Here is a tiny trained network, its code and every weight. The questions are about switching its units off for an input and a class, where a switched-off unit gives its printed mean instead of its output.

import numpy as np


def w(rows, s, z=0):
    codes = np.array(rows[::2]) - 128.0
    scale = np.full(codes.shape[1], s)
    scale[-1] = z or s
    return codes * scale


def f(y):
    return np.maximum(y, 0)


def log_softmax(a):
    a = a - a.max(-1, keepdims=True)
    return a - np.log(np.exp(a).sum(-1, keepdims=True))


def net(x, mask):
    res = np.array(x, float).reshape(1, 4) / 4 @ E
    y = f(res @ A[0][:, :-1].T + A[0][:, -1])
    res = res + np.where(mask, y, B[0][:, -1]) @ B[0][:, :-1]
    return log_softmax(res[-1] @ U[:, :-1].T + U[:, -1])


A, B = {}, {}
E = w([
[105,169,12,112,78],'x0',
[46,102,119,62,200],'x1',
[71,244,194,120,110],'x2',
[181,193,97,135,217],'x3',
],0.011)
A[0] = w([
[136,50,84,160,141,52],'n1',
[173,130,154,186,76,97],'n2',
[82,172,148,157,120,58],'n3',
[77,204,140,170,125,95],'n4',
[96,115,121,116,162,49],'n5',
[42,120,59,99,173,82],'n6',
[83,128,121,85,183,129],'n7',
[58,83,140,123,193,95],'n8',
[137,151,111,140,180,47],'n9',
[170,163,131,177,63,96],'n10',
[168,95,245,109,160,17],'n11',
[126,170,165,80,105,59],'n12',
[136,115,157,113,144,75],'n13',
[191,180,102,203,160,87],'n14',
[85,103,151,117,183,82],'n15',
[161,176,106,131,189,2],'n16',
[108,164,156,142,133,56],'n17',
[160,81,46,116,123,80],'n18',
[159,140,131,166,97,40],'n19',
[152,52,94,152,153,48],'n20',
[88,89,152,114,49,19],'n21',
[158,157,106,205,93,77],'n22',
[172,77,111,105,132,30],'n23',
[96,157,52,107,125,36],'n24',
[108,157,148,113,112,54],'n25',
[171,148,119,178,67,57],'n26',
[111,181,196,96,89,31],'n27',
[173,71,91,136,154,45],'n28',
[99,135,79,104,92,65],'n29',
[148,127,117,230,115,39],'n30',
[160,83,217,129,177,25],'n31',
[179,189,114,157,196,29],'n32',
[164,55,63,153,126,50],'n33',
[96,72,156,98,54,37],'n34',
[95,181,180,115,114,92],'n35',
[117,179,12,99,52,26],'n36',
[157,159,120,142,195,61],'n37',
[87,63,144,149,74,39],'n38',
[168,172,97,170,63,103],'n39',
[208,139,178,145,96,63],'n40',
[59,77,178,126,3,56],'n41',
[73,239,124,134,99,85],'n42',
[88,171,145,169,130,46],'n43',
[159,159,113,110,171,37],'n44',
[108,110,184,198,170,17],'n45',
[88,114,117,66,140,67],'n46',
[175,182,95,121,220,90],'n47',
[82,139,99,39,164,70],'n48',
],0.014,0.0094)
B[0] = w([
[163,115,127,93,122,193],'n1',
[91,97,150,130,100,200],'n2',
[165,104,123,92,132,168],'n3',
[178,116,129,83,122,210],'n4',
[113,79,155,132,96,148],'n5',
[109,99,174,151,99,214],'n6',
[98,89,165,131,68,212],'n7',
[110,112,151,127,85,209],'n8',
[101,129,90,121,138,157],'n9',
[93,75,163,123,94,206],'n10',
[142,154,146,174,188,219],'n11',
[160,98,120,93,132,163],'n12',
[125,122,134,149,139,148],'n13',
[85,122,111,112,119,215],'n14',
[108,123,164,141,107,186],'n15',
[104,122,91,121,145,170],'n16',
[148,107,134,116,150,156],'n17',
[174,138,142,103,139,210],'n18',
[102,81,156,119,132,152],'n19',
[176,101,131,82,122,193],'n20',
[92,152,65,112,154,171],'n21',
[93,109,164,121,112,191],'n22',
[155,123,135,98,137,162],'n23',
[131,157,159,170,196,184],'n24',
[137,105,119,113,144,148],'n25',
[95,70,162,129,110,188],'n26',
[166,99,117,102,145,183],'n27',
[156,111,140,72,130,188],'n28',
[131,154,146,155,166,169],'n29',
[99,86,153,110,125,165],'n30',
[142,176,158,163,196,212],'n31',
[100,140,84,116,144,197],'n32',
[162,121,133,92,127,210],'n33',
[103,163,81,118,141,179],'n34',
[175,116,126,87,116,201],'n35',
[152,203,173,196,247,242],'n36',
[103,152,75,119,140,182],'n37',
[108,153,68,116,148,173],'n38',
[98,87,158,155,94,215],'n39',
[99,99,168,143,118,189],'n40',
[94,163,54,128,143,229],'n41',
[190,105,126,91,139,244],'n42',
[140,108,137,97,151,159],'n43',
[98,111,89,119,150,158],'n44',
[129,153,149,150,191,166],'n45',
[100,85,146,137,90,167],'n46',
[89,153,53,128,111,235],'n47',
[85,71,173,130,84,201],'n48',
],0.014,0.011)
U = w([
[226,90,127,18,116,104],'0',
[53,71,184,128,76,81],'1',
[55,134,4,99,130,114],'2',
[159,147,175,193,190,123],'3',
[153,141,130,137,39,252],'4',
[190,168,96,175,45,105],'5',
],0.011,0.025)

Each question gives the input, the list of numbers given to net, and the class t.
The units are the neurons (one row each of A and B). Each row of codes is followed by its name. A weight is (code - 128) times the scale printed after its matrix; where a second scale follows, it is the last column's (A, B and U).
mask holds one flag per neuron, in row order. A switched-off neuron (its flag False) gives its mean, the last column of its row in B, instead of its output. The means were averaged over made-up inputs and are rounded, as every weight is.
A unit's drop is (log p(t) with every unit on - log p(t) with that unit switched off) / (log p(t) with every unit on - log p(t) with every unit switched off).
The circuit of an input: a set's keep is (log p(t) with only the set's units on - log p(t) with every unit switched off) / (log p(t) with every unit on - log p(t) with every unit switched off). Starting from the 12 units with the biggest drops (on a tie, the unit counted first), units are removed one at a time, each time the one whose removal leaves the highest keep (on an exact tie, the one counted first), for as long as the keep stays at least 0.8.
circuit, biggest first: the units of the circuit, biggest drop first
most important unit: the unit with the biggest drop
top k neurons: the k neurons with the biggest drops, biggest first
drop when u is switched off: that unit's drop, to one decimal
input [-6,-1,5,-4], class 3: circuit, biggest first => [n11]
input [-5,8,5,8], class 1: top 2 neurons => [n7 n48]
input [7,2,4,-7], class 2: top 2 neurons => [n41 n21]
input [-5,-7,1,-8], class 2: top 4 neurons => [n41 n21 n38 n34]
input [-4,-7,6,2], class 1: top 2 neurons => [n40 n10]
input [7,-1,7,-8], class 2: top 3 neurons => [n41 n21 n34]
input [8,6,1,-2], class 3: top 2 neurons => [n36 n24]
input [8,8,5,0], class 1: top 2 neurons => [n48 n7]
input [-2,-6,8,8], class 0: top 3 neurons => [n42 n4 n35]
input [7,0,8,8], class 0: top 2 neurons => [n42 n4]
input [7,-8,6,4], class 1: top 2 neurons => [n39 n10]
input [7,-4,6,-5], class 3: top 2 neurons => [n36 n29]
input [2,-7,7,0], class 0: drop when n4 is switched off => 0.7
input [8,-6,-6,8], class 2: most important unit => n47
input [-4,-7,-2,6], class 1: drop when n34 is switched off => 0.0
input [0,-5,4,-7], class 2: drop when n41 is switched off => 0.7
